Below are the code and all the weights of a small trained network. Each question names an input and a class and asks about switching units off, where a switched-off unit gives its printed mean instead of its output.

import numpy as np


def w(rows, s, z=0):
    codes = np.array(rows[::2]) - 128.0
    scale = np.full(codes.shape[1], s)
    scale[-1] = z or s
    return codes * scale


def f(y):
    return y / 2 * (1 + np.tanh(0.7978845608 * (y + 0.044715 * y**3)))


def log_softmax(a):
    a = a - a.max(-1, keepdims=True)
    return a - np.log(np.exp(a).sum(-1, keepdims=True))


def net(x, mask):
    res = np.array(x, float).reshape(1, 5) / 4 @ E
    y = f(res @ A[0][:, :-1].T + A[0][:, -1])
    res = res + np.where(mask, y, B[0][:, -1]) @ B[0][:, :-1]
    return log_softmax(res[-1] @ U[:, :-1].T + U[:, -1])


A, B = {}, {}
E = w([
[179,92,149,110,120,60,1],'x0',
[101,48,121,114,9,149,149],'x1',
[91,177,207,113,148,248,133],'x2',
[113,92,46,37,184,187,106],'x3',
[226,110,245,125,120,152,158],'x4',
],0.0098)
A[0] = w([
[104,78,102,87,121,153,117,163],'n0',
[85,138,170,138,105,121,137,95],'n1',
[79,143,119,177,120,134,172,134],'n2',
[116,102,106,71,92,161,88,153],'n3',
[76,141,21,133,122,95,107,253],'n4',
[89,133,53,121,126,104,100,142],'n5',
[160,146,88,87,220,102,115,207],'n6',
[108,154,195,179,132,130,99,143],'n7',
[166,123,120,133,98,35,75,160],'n8',
[94,113,107,125,128,143,107,162],'n9',
[98,92,34,123,123,93,188,226],'n10',
[111,139,105,108,124,113,187,113],'n11',
[123,87,47,143,109,123,188,155],'n12',
[80,136,93,104,155,114,119,63],'n13',
[170,125,120,146,142,81,96,125],'n14',
[102,67,117,61,113,146,116,117],'n15',
[155,128,130,133,108,69,150,151],'n16',
[186,127,113,113,153,134,147,237],'n17',
[99,158,132,171,107,121,164,127],'n18',
[156,137,97,109,186,116,116,211],'n19',
[145,143,140,146,166,118,126,92],'n20',
[184,127,182,114,142,165,100,109],'n21',
[180,87,193,100,136,151,110,168],'n22',
[158,112,109,133,134,132,163,128],'n23',
[103,104,94,119,134,136,130,160],'n24',
[148,102,113,153,119,5,80,173],'n25',
[110,109,137,111,126,144,161,197],'n26',
[69,115,59,136,171,135,95,136],'n27',
[161,84,126,160,118,40,65,182],'n28',
[130,173,95,118,161,110,143,223],'n29',
],0.014,0.0043)
B[0] = w([
[104,186,57,132,143,158,105,181],'n0',
[123,156,128,121,174,106,159,155],'n1',
[156,101,104,113,202,136,156,185],'n2',
[135,199,47,136,114,113,108,183],'n3',
[21,200,119,101,104,149,19,250],'n4',
[76,128,112,104,149,122,63,203],'n5',
[78,167,71,19,202,28,84,217],'n6',
[110,125,128,148,147,124,185,182],'n7',
[196,38,180,63,150,55,151,230],'n8',
[127,141,106,132,146,136,94,158],'n9',
[93,130,202,126,29,142,89,241],'n10',
[153,98,156,132,129,129,141,165],'n11',
[119,117,219,130,1,166,116,212],'n12',
[116,164,79,126,159,126,118,165],'n13',
[120,137,146,84,150,70,139,181],'n14',
[125,175,43,154,134,150,83,182],'n15',
[106,62,188,113,157,134,140,178],'n16',
[99,161,150,105,107,83,147,172],'n17',
[137,100,114,153,187,107,180,174],'n18',
[108,167,113,80,125,56,120,188],'n19',
[109,141,144,100,136,136,116,148],'n20',
[121,183,155,140,12,113,121,192],'n21',
[100,249,111,168,49,111,147,211],'n22',
[102,122,155,111,133,161,143,145],'n23',
[111,170,125,123,96,180,119,165],'n24',
[129,61,195,53,162,88,75,251],'n25',
[86,136,133,96,153,140,147,166],'n26',
[77,169,78,122,174,147,110,204],'n27',
[178,81,133,69,138,35,148,241],'n28',
[110,136,115,101,150,96,115,180],'n29',
],0.0091,0.014)
U = w([
[163,78,92,159,223,134,200,96],'0',
[143,50,202,70,131,88,143,137],'1',
[245,141,47,117,122,84,129,107],'2',
[128,144,167,188,84,163,164,177],'3',
[56,186,71,107,138,126,98,179],'4',
[150,103,67,112,125,205,120,58],'5',
[121,74,132,136,117,140,56,40],'6',
[198,85,101,156,142,158,84,2],'7',
],0.012,0.0046)

Each question gives the input, the list of numbers given to net, and the class t.
The units are the neurons (one row each of A and B). Each row of codes is followed by its name. A weight is (code - 128) times the scale printed after its matrix; where a second scale follows, it is the last column's (A, B and U).
mask holds one flag per neuron, in row order. A switched-off neuron (its flag False) gives its mean, the last column of its row in B, instead of its output. The means were averaged over made-up inputs and are rounded, as every weight is.
A unit's drop is (log p(t) with every unit on - log p(t) with that unit switched off) / (log p(t) with every unit on - log p(t) with every unit switched off).
unit that matters most: the unit with the biggest drop
k most important neurons: the k neurons with the biggest drops, biggest first
drop when u is switched off: that unit's drop, to one decimal
input [-4,1,-5,-5,-7], class 6: unit that matters most : n4
input [0,8,-7,4,2], class 6: 2 most important neurons : [n15, n0]
input [-4,-3,1,0,5], class 3: 2 most important neurons : [n4, n6]
input [-1,6,-7,5,3], class 6: 2 most important neurons : [n15, n12]
input [-5,4,-4,-2,7], class 3: 2 most important neurons : [n25, n8]
input [-7,-1,-4,1,6], class 3: 4 most important neurons : [n25, n8, n28, n6]
input [-6,6,2,-3,-4], class 3: 2 most important neurons : [n6, n12]
input [1,4,-1,0,1], class 1: 2 most important neurons : [n4, n27]
input [-3,7,3,1,6], class 3: 2 most important neurons : [n6, n4]
input [-6,-7,-2,-1,3], class 0: drop when n22 is switched off : 0.2
input [8,8,0,2,8], class 2: drop when n22 is switched off : 0.2
input [-8,-6,8,-7,8], class 3: drop when n21 is switched off : 0.2
input [-8,7,-3,-8,-6], class 3: drop when n12 is switched off : 0.1
input [-5,6,4,-3,3], class 0: unit that matters most : n10
